Below are the code and all the weights of a small trained network. Each question names an input and a target symbol and asks about switching units off, where a switched-off unit gives its printed mean instead of its output.

import numpy as np


def w(rows, s, z=0):
    codes = np.array(rows[::2]) - 128.0
    scale = np.full(codes.shape[1], s)
    scale[-1] = z or s
    return codes * scale


def norm(h):
    return h / np.sqrt((h * h).mean(-1, keepdims=True) + 1e-5)


def f(y):
    return np.maximum(y, 0)


def softmax(a):
    e = np.exp(a - a.max(-1, keepdims=True))
    return e / e.sum(-1, keepdims=True)


def log_softmax(a):
    a = a - a.max(-1, keepdims=True)
    return a - np.log(np.exp(a).sum(-1, keepdims=True))


def net(x, mask):
    ids = ['ΓΣΨβδεζθλμξτφ'.index(c) for c in x.split()]
    T = len(ids)
    res = E[ids] + P[:T]
    u = 0
    for l in range(2):
        q, k, v = (norm(res) @ M[l].T for M in (Q, K, V))
        z = softmax(np.where(np.tri(T) > 0, q @ k.T / 4**0.5, -1e9)) @ v
        res = res + np.where(mask[u], z, O[l][:, -1]) @ O[l][:, :-1]
        u += 1
        y = f(norm(res) @ A[l][:, :-1].T + A[l][:, -1])
        res = res + np.where(mask[u : u + 4], y, B[l][:, -1]) @ B[l][:, :-1]
        u += 4
    return log_softmax(norm(res)[-1] @ U[:, :-1].T + U[:, -1])


Q, K, V, O, A, B = {}, {}, {}, {}, {}, {}
E = w([
[148,179,43,162,101,124,79,82],'Γ',
[210,42,126,64,169,98,108,184],'Σ',
[168,113,64,162,234,176,155,101],'Ψ',
[153,148,85,139,154,212,82,101],'β',
[156,130,78,209,177,250,111,132],'δ',
[132,78,110,26,104,73,114,140],'ε',
[205,109,101,148,168,86,78,60],'ζ',
[162,182,39,178,146,190,97,92],'θ',
[97,81,41,67,135,175,90,78],'λ',
[197,92,95,82,76,78,78,157],'μ',
[99,58,135,46,71,149,48,121],'ξ',
[187,171,173,110,133,30,131,96],'τ',
[178,59,214,145,118,117,55,98],'φ',
],0.013)
P = w([
[90,127,120,139,150,115,103,158],'0',
[151,190,151,45,218,159,42,144],'1',
[113,150,121,146,98,113,122,167],'2',
[120,74,50,165,205,124,19,53],'3',
[179,162,159,62,192,182,118,157],'4',
[130,147,123,158,88,123,146,159],'5',
[129,49,84,135,175,132,53,47],'6',
[176,150,159,58,168,183,148,131],'7',
[144,139,128,166,79,131,172,148],'8',
[130,45,103,135,158,140,71,23],'9',
[167,149,163,56,139,196,166,91],'10',
[143,138,129,154,63,138,188,111],'11',
[139,46,104,143,143,153,101,3],'12',
],0.015)
Q[0] = w([
[65,124,191,157,156,80,95,112],'0.h0',
[247,114,97,74,168,165,71,44],'0.h0',
[166,196,211,88,126,160,97,155],'0.h0',
[97,138,148,154,90,117,142,136],'0.h0',
],0.014)
K[0] = w([
[79,117,191,81,217,88,69,71],'0.h0',
[211,99,173,160,33,181,226,19],'0.h0',
[112,89,66,225,51,111,194,186],'0.h0',
[147,157,105,247,231,121,2,149],'0.h0',
],0.008)
V[0] = w([
[83,198,205,146,66,184,210,138],'0.h0',
[62,105,2,66,141,110,162,157],'0.h0',
[106,143,136,110,120,38,212,169],'0.h0',
[169,218,102,108,193,148,165,113],'0.h0',
],0.0081)
O[0] = w([
[116,148,135,134,134,122,59,190,2],'0.h0',
[109,117,141,60,3,138,129,75,100],'0.h0',
[196,206,19,103,125,88,92,81,47],'0.h0',
[107,164,62,40,159,110,202,137,150],'0.h0',
],0.011,0.0062)
A[0] = w([
[108,137,148,189,88,2,185,94,61],'0.n0',
[132,50,120,70,148,91,46,152,253],'0.n1',
[151,121,205,86,191,51,101,87,173],'0.n2',
[86,134,86,189,74,119,168,152,101],'0.n3',
],0.0087,0.0026)
B[0] = w([
[87,149,88,98,158,102,54,250,190],'0.n0',
[171,116,159,177,154,154,148,140,245],'0.n1',
[119,120,58,149,141,190,118,166,254],'0.n2',
[196,158,57,157,104,146,137,114,161],'0.n3',
],0.011,0.0055)
Q[1] = w([
[111,117,128,93,138,116,157,171],'1.h0',
[162,121,108,69,125,154,134,110],'1.h0',
[142,141,149,96,191,152,97,122],'1.h0',
[169,186,143,78,137,255,129,146],'1.h0',
],0.013)
K[1] = w([
[37,136,120,157,148,90,250,188],'1.h0',
[208,116,71,139,99,2,216,113],'1.h0',
[161,87,103,210,171,80,131,169],'1.h0',
[166,185,148,219,101,161,202,181],'1.h0',
],0.0073)
V[1] = w([
[158,55,188,65,132,52,89,255],'1.h0',
[104,78,58,164,132,90,152,57],'1.h0',
[68,37,125,150,79,35,182,145],'1.h0',
[11,188,78,244,58,66,120,122],'1.h0',
],0.0067)
O[1] = w([
[175,232,164,121,174,46,165,21,79],'1.h0',
[172,179,162,171,124,136,254,199,171],'1.h0',
[207,200,62,130,203,95,107,154,80],'1.h0',
[249,177,125,179,99,232,133,180,2],'1.h0',
],0.0081,0.004)
A[1] = w([
[213,120,164,200,120,141,206,103,84],'1.n0',
[68,255,119,128,48,61,110,225,3],'1.n1',
[139,29,56,108,190,161,87,160,219],'1.n2',
[189,66,137,134,112,48,117,216,46],'1.n3',
],0.0075,0.0024)
B[1] = w([
[112,104,200,190,141,149,220,55,145],'1.n0',
[101,32,250,102,171,94,132,223,149],'1.n1',
[135,230,86,124,115,100,76,81,247],'1.n2',
[118,247,170,117,79,150,81,21,147],'1.n3',
],0.011)
U = w([
[201,150,119,168,97,168,144,165,208],'Γ',
[144,135,144,69,147,69,170,103,148],'Σ',
[98,154,77,61,114,146,174,127,52],'Ψ',
[69,141,186,83,208,126,119,162,169],'β',
[70,164,135,135,157,191,72,162,21],'δ',
[154,148,119,93,60,114,74,111,150],'ε',
[128,146,146,155,192,135,227,113,116],'ζ',
[123,73,67,116,144,146,107,201,254],'θ',
[97,81,142,91,96,135,161,96,170],'λ',
[171,165,157,150,116,127,151,49,67],'μ',
[109,80,170,165,128,144,61,95,109],'ξ',
[158,181,64,126,165,103,56,138,99],'τ',
[145,98,143,250,183,142,125,176,173],'φ',
],0.015,0.0042)

Each question gives the input, a string of symbols that net reads in full, and the target symbol t.
The units are the heads (4 rows each of Q, K, V and O) and the neurons (one row each of A and B). Each row of codes is followed by its name. A weight is (code - 128) times the scale printed after its matrix; where a second scale follows, it is the last column's (O, A, B and U).
mask holds one flag per unit, layer by layer, with each layer's heads first. A switched-off unit (its flag False) gives its mean, the last column of its rows in O or B, instead of its output. The means were averaged over made-up inputs and are rounded, as every weight is.
A unit's drop is (log p(t) with every unit on - log p(t) with that unit switched off) / (log p(t) with every unit on - log p(t) with every unit switched off).
The circuit of an input: a set's keep is (log p(t) with only the set's units on - log p(t) with every unit switched off) / (log p(t) with every unit on - log p(t) with every unit switched off). Starting from all 10 units, units are removed one at a time, each time the one whose removal leaves the highest keep (on an exact tie, the one counted first), for as long as the keep stays at least 0.8.
units of the circuit, in order: the units of the circuit, biggest drop first
most important unit: the unit with the biggest drop
k most important neurons: the k neurons with the biggest drops, biggest first
k most important neurons of layer l: the k neurons of layer l with the biggest drops, biggest first
input μ ε ξ Γ ξ ε δ ζ λ μ ζ ε, target Σ: 4 most important neurons => (0.n2, 0.n0, 1.n2, 0.n1)
input Γ θ τ θ τ λ τ Γ, target λ: most important unit => 0.h0
input τ β δ τ ζ, target δ: units of the circuit, in order => (0.h0, 1.n2, 0.n2)
input ξ ζ Ψ δ ζ μ Γ ξ, target μ: 2 most important neurons of layer 0 => (0.n1, 0.n0)
input Ψ τ δ φ τ, target δ: units of the circuit, in order => (0.n2, 1.h0)
input δ Γ τ τ ξ λ Ψ ξ, target λ: units of the circuit, in order => (0.h0, 1.n2)
input τ ζ Γ φ ζ ε τ τ ζ ζ ξ, target ζ: units of the circuit, in order => (1.h0, 0.n0, 0.h0)
input ζ τ ζ Σ β τ Σ ξ τ, target β: units of the circuit, in order => (0.n0, 1.n1)
input ζ ζ τ ξ ζ ε, target Σ: units of the circuit, in order => (1.h0, 1.n2)
input Σ ζ ε ξ φ ζ τ ξ ξ θ ξ Γ, target θ: 3 most important neurons of layer 0 => (0.n0, 0.n3, 0.n1)
input Γ δ τ Ψ ξ θ β ξ, target θ: units of the circuit, in order => (1.h0, 0.n0)
input ζ δ Ψ, target ζ: 2 most important neurons => (0.n0, 0.n2)
input τ ε τ μ ζ ξ ζ φ ζ τ Σ, target ζ: units of the circuit, in order => (1.n0, 0.h0)
input ζ θ δ Σ τ τ Γ δ μ, target ε: units of the circuit, in order => (1.n3, 1.h0)
input μ μ τ ζ ζ β λ Ψ τ ζ, target τ: units of the circuit, in order => (0.h0)
input β τ ξ Ψ ε τ β ζ Γ τ ζ, target Γ: 2 most important neurons => (0.n3, 0.n2)
input ξ Γ Γ ε ζ ξ Γ μ μ β μ, target μ: units of the circuit, in order => (0.h0, 1.n0, 0.n0)
input δ λ τ Γ ξ φ δ ζ ε δ ξ μ φ, target φ: 2 most important neurons of layer 1 => (1.n3, 1.n0)
input δ τ Ψ μ ξ θ θ δ, target θ: 2 most important neurons of layer 1 => (1.n3, 1.n0)
input ε τ λ ξ, target τ: most important unit => 1.n2
input δ λ τ λ τ β θ Γ μ, target ε: 2 most important neurons of layer 1 => (1.n3, 1.n0)
input τ ε ξ Σ ξ λ λ ξ τ φ, target φ: 3 most important neurons of layer 0 => (0.n1, 0.n2, 0.n0)
input β ζ Γ, target θ: 2 most important neurons of layer 0 => (0.n0, 0.n3)
input ξ ξ δ ε, target ξ: 2 most important neurons => (0.n1, 0.n0)
